The symbols move the nodes like this.
q391 q q966
q391 k q863
q391 p q597
q391 i q52
q391 d q124
q718 q q57
q718 k q180
q718 p q565
q718 i q703
q718 d q746
q409 q q222
q409 k q400
q409 p q494
q409 i q925
q409 d q553
q464 q q941
q464 k q259
q464 p q209
q464 i q54
q464 d q592
q54 q q464
q54 k q943
q54 p q112
q54 i q259
q54 d q799
q831 q q605
q831 k q245
q831 p q941
q831 i q337
q831 d q259
q740 q q761
q740 k q241
q740 p q969
q740 i q709
q740 d q539
q553 q q579
q553 k q395
q553 p q708
q553 i q807
q553 d q605
q86 q q245
q86 k q464
q86 p q259
q86 i q941
q86 d q112
q310 q q429
q310 k q787
q310 p q966
q310 i q515
q310 d q863
q925 q q409
q925 k q427
q925 p q360
q925 i q400
q925 d q807
q241 q q709
q241 k q969
q241 p q107
q241 i q541
q241 d q117
q363 q q902
q363 k q685
q363 p q115
q363 i q461
q363 d q761
q708 q q278
q708 k q389
q708 p q831
q708 i q909
q708 d q86
q165 q q539
q165 k q608
q165 p q191
q165 i q117
q165 d q703
q952 q q931
q952 k q740
q952 p q241
q952 i q761
q952 d q162
q898 q q513
q898 k q467
q898 p q283
q898 i q518
q898 d q353
q283 q q777
q283 k q649
q283 p q902
q283 i q37
q283 d q685
q966 q q173
q966 k q52
q966 p q120
q966 i q391
q966 d q899
q117 q q165
q117 k q757
q117 p q57
q117 i q608
q117 d q180
q494 q q427
q494 k q579
q494 p q807
q494 i q360
q494 d q708
q180 q q703
q180 k q565
q180 p q646
q180 i q351
q180 d q973
q565 q q351
q565 k q646
q565 p q527
q565 i q78
q565 d q384
q268 q q63
q268 k q409
q268 p q400
q268 i q222
q268 d q360
q605 q q389
q605 k q337
q605 p q86
q605 i q831
q605 d q54
q57 q q191
q57 k q703
q57 p q351
q57 i q718
q57 d q646
q209 q q943
q209 k q619
q209 p q799
q209 i q112
q209 d q958
q909 q q708
q909 k q605
q909 p q337
q909 i q389
q909 d q941
q191 q q757
q191 k q718
q191 p q180
q191 i q57
q191 d q78
q467 q q518
q467 k q283
q467 p q649
q467 i q777
q467 d q363
q649 q q37
q649 k q902
q649 p q461
q649 i q353
q649 d q115
q107 q q162
q107 k q165
q107 p q608
q107 i q539
q107 d q57
q579 q q360
q579 k q807
q579 p q278
q579 i q553
q579 d q389
q429 q q203
q429 k q515
q429 p q173
q429 i q310
q429 d q52
q943 q q259
q943 k q112
q943 p q592
q943 i q209
q943 d q684
q515 q q310
q515 k q173
q515 p q391
q515 i q787
q515 d q120
q931 q q115
q931 k q761
q931 p q709
q931 i q952
q931 d q969
q400 q q925
q400 k q494
q400 p q579
q400 i q427
q400 d q395
q709 q q740
q709 k q541
q709 p q162
q709 i q241
q709 d q165
q389 q q909
q389 k q831
q389 p q245
q389 i q605
q389 d q464
q595 q q799
q595 k q958
q595 p q319
q595 i q684
q595 d q914
q541 q q241
q541 k q162
q541 p q539
q541 i q969
q541 d q608
q319 q q492
q319 k q108
q319 p q513
q319 i q114
q319 d q467
q351 q q180
q351 k q78
q351 p q746
q351 i q565
q351 d q800
q395 q q807
q395 k q708
q395 p q389
q395 i q278
q395 d q337
q353 q q649
q353 k q363
q353 p q685
q353 i q902
q353 d q931
q162 q q969
q162 k q539
q162 p q117
q162 i q107
q162 d q191
q278 q q395
q278 k q909
q278 p q605
q278 i q708
q278 d q245
q597 q q120
q597 k q899
q597 p q852
q597 i q266
q597 d q222
q852 q q124
q852 k q268
q852 p q409
q852 i q63
q852 d q427
q245 q q337
q245 k q941
q245 p q54
q245 i q86
q245 d q209
q203 q q68
q203 k q310
q203 p q787
q203 i q429
q203 d q391
q824 q q384
q824 k q68
q824 p q429
q824 i q227
q824 d q787
q513 q q914
q513 k q518
q513 p q777
q513 i q898
q513 d q649
q592 q q619
q592 k q595
q592 p q958
q592 i q799
q592 d q114
q227 q q824
q227 k q203
q227 p q310
q227 i q68
q227 d q173
q539 q q107
q539 k q117
q539 p q757
q539 i q165
q539 d q718
q337 q q831
q337 k q86
q337 p q464
q337 i q245
q337 d q943
q120 q q863
q120 k q266
q120 p q124
q120 i q597
q120 d q268
q646 q q78
q646 k q527
q646 p q800
q646 i q746
q646 d q227
q969 q q541
q969 k q107
q969 p q165
q969 i q162
q969 d q757
q68 q q227
q68 k q429
q68 p q515
q68 i q203
q68 d q966
q800 q q973
q800 k q824
q800 p q68
q800 i q384
q800 d q310
q914 q q108
q914 k q898
q914 p q467
q914 i q513
q914 d q37
q958 q q684
q958 k q319
q958 p q108
q958 i q492
q958 d q898
q492 q q958
q492 k q114
q492 p q914
q492 i q319
q492 d q518
q329 q q685
q329 k q931
q329 p q761
q329 i q115
q329 d q241
q703 q q718
q703 k q351
q703 p q78
q703 i q180
q703 d q527
q761 q q952
q761 k q709
q761 p q541
q761 i q740
q761 d q107
q608 q q117
q608 k q191
q608 p q718
q608 i q757
q608 d q351
q807 q q553
q807 k q278
q807 p q909
q807 i q395
q807 d q831
q115 q q329
q115 k q952
q115 p q740
q115 i q931
q115 d q541
q684 q q595
q684 k q492
q684 p q114
q684 i q958
q684 d q513
q173 q q787
q173 k q391
q173 p q863
q173 i q966
q173 d q266
q112 q q209
q112 k q592
q112 p q595
q112 i q619
q112 d q492
q384 q q800
q384 k q227
q384 p q203
q384 i q824
q384 d q515
q685 q q461
q685 k q115
q685 p q952
q685 i q329
q685 d q709
q777 q q467
q777 k q37
q777 p q353
q777 i q283
q777 d q461
q461 q q363
q461 k q329
q461 p q931
q461 i q685
q461 d q740
q266 q q597
q266 k q124
q266 p q63
q266 i q899
q266 d q409
q52 q q391
q52 k q120
q52 p q266
q52 i q863
q52 d q852
q899 q q266
q899 k q852
q899 p q268
q899 i q124
q899 d q925
q78 q q565
q78 k q746
q78 p q973
q78 i q646
q78 d q824
q746 q q646
q746 k q973
q746 p q384
q746 i q527
q746 d q68
q259 q q54
q259 k q209
q259 p q619
q259 i q943
q259 d q595
q799 q q592
q799 k q684
q799 p q492
q799 i q595
q799 d q108
q902 q q353
q902 k q461
q902 p q329
q902 i q363
q902 d q952
q863 q q52
q863 k q597
q863 p q899
q863 i q120
q863 d q63
q63 q q852
q63 k q222
q63 p q925
q63 i q268
q63 d q494
q941 q q86
q941 k q54
q941 p q943
q941 i q464
q941 d q619
q527 q q746
q527 k q800
q527 p q824
q527 i q973
q527 d q203
q427 q q400
q427 k q360
q427 p q553
q427 i q494
q427 d q278
q114 q q319
q114 k q914
q114 p q898
q114 i q108
q114 d q777
q787 q q515
q787 k q966
q787 p q52
q787 i q173
q787 d q597
q757 q q608
q757 k q57
q757 p q703
q757 i q191
q757 d q565
q518 q q898
q518 k q777
q518 p q37
q518 i q467
q518 d q902
q124 q q899
q124 k q63
q124 p q222
q124 i q852
q124 d q400
q222 q q268
q222 k q925
q222 p q427
q222 i q409
q222 d q579
q619 q q112
q619 k q799
q619 p q684
q619 i q592
q619 d q319
q108 q q114
q108 k q513
q108 p q518
q108 i q914
q108 d q283
q973 q q527
q973 k q384
q973 p q227
q973 i q800
q973 d q429
q360 q q494
q360 k q553
q360 p q395
q360 i q579
q360 d q909
q37 q q283
q37 k q353
q37 p q363
q37 i q649
q37 d q329

The rows follow the links: the fewer symbols apart two nodes are, the more alike their rows tend to be.

Named rows; a name shown again gets a slightly different row:
q245: [ 622  124 -196  279  277 -289 -260  158 -480  239 -249   40 -348  339   42  344  728 -180  142  -28    0  568 -424  450 -348   44  233  -36  -42  313 -152 -415  324 1060  322   63  740 -410 -165  -62 -437  -27 -299 -171]
q467: [ 704  416 -298 -109 -330 -472 -408 -481  331 -304  -17 -123  110 -114 -341  288  582  117  426 -349 -180  707  234  -99  376  607  -60 -322  341  157  107 -265 -468  311 -528  368  -12 -245  -69 -169 -511  493 -671  180]
q191: [ 306 -295  373  314  268  147  511  163 1182  103  -49 -156   68 -207 -167  318 -220  136 -516  175 -472  200  307 -487 -657  282 -679  156  133  179 -168  380 -533 -262 -611 -340 -237  212  107 -157  -62  221 -253  177]
q708: [ 553  246  -29 -332  -43  199 -497 -190 -371 -135   96  475 -422  505  581  246   -8 -483  459 -131  151  147  108  480   -7 -198   94   65 -494   67 -414 -327  -22  360  645  305  487 -802 -362  496 -125 -371  -28  334]
q909: [ 604  261   38 -206   31  204 -478 -152 -336 -103  -21  453 -442  557  569  415  132 -461  401 -181  133  246   32  447 -105 -125   35   19 -518  174 -387 -304   70  499  552  310  598 -836 -336  430 -246 -349 -102  320]
q63: [-303 -253  164  277  501  112  188  923 -651  386 -150  176 -280  280  271  -63 -126  -12 -441  123   82 -299 -472  301 -430 -505  195  288 -434 -180 -122   99  692  462  573 -495  488  221  102   69   24 -376  392 -169]
q914: [  494   179  -411  -216  -269   -62  -199 -1041   350  -107  -109  -195    88    83  -212   253   689  -344   575    20   111   572    64    28   145   363   -76  -441   462   468    56  -365  -243   115  -331   638   -60  -544  -234  -123  -180   112  -466  -193]
q619: [-180  492 -123 -292 -374   -9 -415   -8 -964  -59  -97  190  213   83   14 -143  758  182  287 -448  539   34 -263  266  838   91  358 -331  135 -287  560 -257  710  386   95  327  297  152  128 -232 -420  -57 -166  -93]
q941: [ 439  121 -308  331  181 -491 -336  214 -752  214 -240  -98 -266  189 -126  129  806  -10  163  -71  -23  525 -490  368 -174   69  375  -93  104  190    1 -483  446 1043  317   29  584 -190  -35 -144 -446  129 -275 -310]
q395: [ 334  228 -140 -338  -84   87 -581 -312 -514 -237  245  378 -366  466  539   84 -271 -492  570 -131  140  -25  129  445  208 -302  237   78 -547   41 -388 -298  -98   83  709  342  340 -724 -348  634  137 -371  133  294]
q777: [ 748  490 -203  -72 -286 -398 -383 -232  204 -291   -1  -71  151 -144 -292  260  551  295  303 -465 -136  709  244 -171  352  622 -129 -253  265   58  183 -236 -381  345 -534  261  -48 -171   -9 -266 -552  514 -667  210]
q553: [ -49   61 -326 -324 -121  -60 -578 -363 -664 -181  232  251 -298  402  423 -231 -427 -393  615    8  148 -227  -19  492  196 -403  510   86 -389   35 -327 -352  -92  -53  801  283  129 -611 -351  606  378 -283  360  157]
q515: [-107 -542  -28   93  236  117  204 -282  474   41  157 -129 -328  130  178  -70 -861 -418    6  500 -402 -361  106   24 -684 -430  -13  318 -237  253 -625  101 -566 -491  373 -143 -294 -371 -263  424  670 -163  442   -2]
q646: [-558 -237  108  256   95 -286  291  712   51   39  183 -218  269 -409 -266 -395 -735  582 -483   25 -292 -453   79 -302   42 -114   22  296   -2 -359  154  407 -104 -451 -188 -613 -484  852  311 -119  286  303  291  -19]
q925: [-593 -381 -203  198  274  -59   41  268 -854  265  -89  -86 -242  218  143 -355 -191 -264  -34  399  213 -431 -564  432 -310 -598  565  113 -135   39  -96 -165  564  241  762 -156  234    6  -94  181  416 -324  652 -482]
q389: [ 700  209   27 -117  131  168 -379  -61 -272  -25  -62  423 -445  570  476  415  346 -476  303 -104  103  390  -86  419 -211  -99   26   19 -458  219 -420 -359  133  629  504  265  695 -766 -310  316 -336 -341 -153  209]
q112: [ -159   462  -245  -194  -289  -208  -425    92 -1005   -79  -119    87   135    30   -64  -129   737   230   270  -423   455   144  -275   274   734   120   464  -304   140  -287   565  -266   669   581   130   250   333   179   116  -208  -400    46  -132  -158]
q973: [-781 -230  342  -31    8  242  296  517   35  -33  215   73  199 -284   82 -366 -828  326 -439  -26   15 -701  177 -280  165 -283  -60  267 -189 -472   89  554   35 -754   16 -479 -452  669  294   47  392  -49  434  103]
q329: [-390   47  161   87 -121  193  514   19  270  240 -291 -250  488 -336 -390    3  764  318 -418  -27  302   57 -234 -335  193  352 -306 -350  592 -105  674  246  501  -31 -783    6 -132  615  327 -654 -287  101 -233 -355]
q518: [ 703  329 -357  -75 -303 -435 -394 -705  321 -241  -40 -216  139  -86 -339  231  573    0  493 -176 -129  685  230 -133  273  532  -72 -312  376  288   43 -354 -435  251 -485  460  -75 -382 -143 -171 -375  414 -605   80]
q203: [-452 -466  200  -49  192  507  411 -157  484  107  141   44 -168   69  310  -87 -822 -408 -171  503  -55 -560   79  -76 -487 -430 -203  240 -245   59 -345  303 -220 -736  261 -109 -283 -153 -150  328  759 -391  542   -7]
q86: [ 523   99 -302  311  216 -453 -261  188 -560  227 -229  -51 -335  250 -105  277  789  -69  125  -41  -15  576 -519  420 -318   40  300  -84   -6  270 -109 -376  388 1083  344   39  660 -303 -134  -92 -442   49 -271 -283]
q943: [   25   334  -380    32  -173  -473  -424   236 -1024    17  -148   -87    82    51  -190  -127   729   278   250  -331   267   290  -402   321   459   113   586  -174   157  -146   391  -348   580   802   184   103   385   196    64  -233  -434   201  -179  -255]
q400: [-600 -351 -366   85  185 -119  -36   99 -835  218  -23 -106 -284  255  155 -418 -222 -304  125  368  175 -411 -525  412 -179 -584  651  131 -166   58 -134 -177  454  161  820  -59  156 -123 -120  221  484 -304  609 -447]
q685: [-244  137  218   89 -146  204  416  172  268  187 -254 -179  467 -318 -371  136  811  375 -426 -159  278  115 -162 -319  223  410 -313 -333  515 -187  677  200  484  103 -745    1    1  609  363 -610 -471  145 -352 -273]
q579: [-245  -10 -397 -249  -70  -62 -501 -388 -755 -181  174  142 -305  367  353 -331 -443 -502  564  130  150 -282  -63  526  214 -464  561   94 -352   67 -294 -324    6  -44  805  242   36 -470 -332  485  452 -235  456   17]
q222: [-515 -337   13  250  382   82  196  604 -784  389 -156   39 -283  220  225 -186  -99 -150 -331  311  199 -360 -581  373 -423 -508  367  158 -219    3  -68  -34  661  368  679 -339  380  164   13   75  244 -414  502 -339]
q108: [  331   191  -363  -264  -313   125  -173 -1146   379  -100  -156  -156    60   108  -181   229   783  -471   532    83   225   422    16    69   140   322   -47  -456   421   443    74  -423  -126    91  -257   713   -39  -624  -282  -147  -167     6  -403  -164]

Each walk starts at a row. The symbols on each line, taken left to right, move it on to the next node.
Each answer is a row, close to the row of the node it stands for.
new walk
[-236  441   25 -520 -351  496 -169 -424 -495  -39 -136  277  218  185  157    9  871 -136  326 -204  768  -34 -191  249  714  137   55 -463  178 -151  545 -219  741  123  -45  516  293 -128   71 -219 -322 -378 -126 -157]
i
[-158  382   -8 -494 -353  600  -98 -646 -338  -49 -203  265  202  163  166  126  874 -218  293 -156  787    7 -168  195  616  102  -37 -501  204  -72  456 -220  639   42  -99  652  244 -220  -25 -158 -251 -377 -181 -145]
i k
[   56   201  -171  -409  -320   399   -48 -1036   180    -4  -181    80    90   242    23   186   911  -488   435   139   489   213  -117   128   280   213  -109  -474   353   307   213  -350   214    -4  -211   796   124  -499  -227  -154  -166  -291  -256  -210]
new walk
[ 722  176  -15   -9  193   54 -351   12 -281   63 -126  319 -436  536  377  439  467 -405  243 -102   31  453 -167  445 -334  -63   30   39 -406  271 -333 -343  222  734  479  177  726 -732 -242  259 -382 -329 -224  151]
q k
[ 662  159  -34   94  212  -43 -306   42 -297  119 -169  229 -505  513  301  471  645 -324  164  -50   31  529 -250  413 -410  -33   85  -37 -254  344 -324 -404  283  878  441  188  724 -624 -263  164 -455 -246 -244   18]
d i p
[-244  525 -142 -400 -398  197 -345 -118 -777  -27 -118  205  244   93   43  -86  772   92  237 -350  713   51 -227  246  876  104  324 -409  168 -264  630 -197  726  291   13  407  308   93  101 -202 -379 -167 -120 -123]
new walk
[-569 -422  327 -133  181  643  414  -86  492   59  119   84  -42   66  342 -139 -837 -329 -248  397   27 -692  144 -126 -370 -484 -188  243 -246  -49 -247  351 -183 -826  211 -147 -334  -42  -49  279  644 -417  541   29]
k k q
[-149 -570   29   66  274  246  312 -257  523   31  178  -85 -253  143  218  -58 -837 -479  -77  508 -262 -378   46  -24 -674 -431  -70  309 -249  258 -544  131 -464 -594  367 -124 -268 -301 -201  411  664 -261  446    5]
q
[-318 -511  111   -9  229  378  354 -235  542   76  145   -5 -195   98  252  -92 -859 -438 -119  541 -209 -506  133  -39 -555 -451 -137  269 -236  167 -481  191 -355 -664  277 -140 -306 -243 -144  401  729 -317  529   38]
new walk
[ 332  151 -427  240  157 -604 -340  288 -801  148 -239 -184 -168  143 -193   77  764  101  184 -106   53  502 -509  362  -14   94  450 -115  145  151  104 -409  443 1015  280   19  530  -36  -17 -181 -423  222 -270 -295]
q p q
[ 132  269 -407  145   -8 -575 -388  282 -998  101 -195  -94  -73   36 -240  -75  747  192  229 -253  149  371 -435  345  333   86  581 -195  206  -65  257 -404  547  873  184   72  434   97   53 -233 -399  219 -166 -286]
p p d
[  638   212  -368  -144  -322  -240  -292 -1012   381  -183   -54  -251    25    12  -250   273   684  -247   572   -24    14   619   122     2   171   420   -30  -368   455   391    34  -379  -360   194  -321   639   -53  -494  -224  -137  -224   214  -516   -64]
new walk
[-692 -165  292   57   52   31  284  612   18  -66  218  -21  265 -311  -13 -410 -816  472 -460  -34  -90 -664  162 -290  186 -157   13  290  -98 -472  183  468  -39 -644  -81 -519 -490  738  290  -23  399   39  420  104]
q d q
[-627 -365  354 -135  128  680  431   27  328   46  180  120   -1   34  290 -163 -807 -204 -338  337   65 -705  160 -158 -221 -446 -255  229 -226 -146 -204  392  -64 -844  155 -222 -298  119   76  257  598 -444  549   73]
q q
[-738 -286  389 -141   74  530  359  298  209   10  202  169  160 -114  241 -270 -863   89 -367  170   89 -748  210 -209   13 -370 -201  230 -261 -338   54  484   78 -838   51 -358 -345  392  175  207  485 -332  507  154]
new walk
[-716 -303  381 -130   86  551  394  151  319   97  200  186  114  -57  268 -227 -856  -42 -369  241   99 -744  192 -155  -89 -388 -207  212 -271 -260  -18  453  -23 -857  125 -251 -345  246  109  242  511 -372  529  134]
q q
[-771 -222  402 -129   50  435  340  448  122    6  187  107  179 -237  187 -331 -863  225 -422   84   76 -766  183 -217  145 -297 -112  197 -226 -446   71  504   21 -798   -2 -377 -375  535  239  104  426 -188  530  138]
new walk
[-465 -307   61  343  161 -379  334  696   90   61  104 -368  223 -482 -363 -371 -675  565 -474   23 -385 -363   69 -399  -78  -36   52  257   99 -271   98  412 -170 -281 -269 -624 -484  826  317 -167  220  396  221  -23]
i i
[-648 -240  209  147   45 -128  300  652  -55  -31  239 -114  207 -394 -145 -421 -788  539 -447  -59 -224 -522  114 -303  139 -136   18  276  -55 -403  148  491  -27 -511 -127 -577 -472  818  351  -46  311  195  389   43]
new walk
[-185 -322   52  517  219 -494  451  621  400  138   -2 -432  150 -478 -483 -169 -452  501 -583  149 -577  -76    9 -377 -363   90  -68  280  244  -27  -21  274 -308 -176 -357 -667 -382  740  270 -325  176  452   61 -131]
q i i
[-369 -354   30  443  145 -461  348  656  218   80   57 -406  159 -448 -442 -292 -583  585 -555   87 -441 -204   12 -397 -208   -1   32  243  171 -168   25  336 -186 -229 -273 -632 -450  824  300 -271  226  468  182 -106]
q q
[ -39 -460   66  545  341 -464  459  607  539  186  -34 -387  131 -398 -477  -51 -390  446 -543  169 -569   -6   50 -450 -536  102 -207  254  235    5  -49  307 -313 -105 -398 -646 -354  628  209 -293   88  470   -1 -139]
new walk
[-571 -307 -403   10  123 -142 -206  -68 -863  133   25  -92 -257  242  138 -407 -311 -377  275  347  154 -414 -394  508  -94 -574  648  135 -165   58 -198 -224  332   79  852    0  143 -169 -188  251  559 -311  600 -370]
q d i
[ 410  209  -88 -327  -51  179 -555 -245 -442 -203  178  436 -405  565  586  213 -107 -460  510 -152  125   63  149  501   50 -248  212   48 -530   94 -409 -283  -45  217  672  337  420 -825 -334  554  -14 -376   51  326]
k p
[ 644   98 -147  208  230 -152 -240   73 -366  180 -200  154 -405  432  114  391  680 -247  171  -81  -25  536 -365  460 -397  -25  139  -64 -169  336 -258 -387  342  973  425  131  798 -577 -204   10 -440 -145 -241  -73]
new walk
[ 695  504  -64  -59 -303 -384 -293 -121  168 -245  -45  -17  200 -195 -285  215  646  328  187 -489 -120  662  301 -178  429  631 -187 -257  253  -11  251 -129 -241  378 -587  198   37   33   98 -253 -693  494 -696  225]
i k q
[ 518  553  158  -22 -232 -137 -110  162  127 -154  -98   57  315 -181 -213  297  736  459  -65 -538   -7  543  211 -198  425  632 -289 -244  232 -216  413  -16   80  367 -673   66   94  236  194 -395 -768  349 -712  214]
q k
[ 374  478  205   -8 -189  -50  -14  310  182  -61 -104   67  327 -212 -223  267  763  504 -182 -521   92  436   93 -285  423  567 -306 -284  261 -196  499   38  185  363 -700   78  144  349  261 -468 -791  336 -655  117]
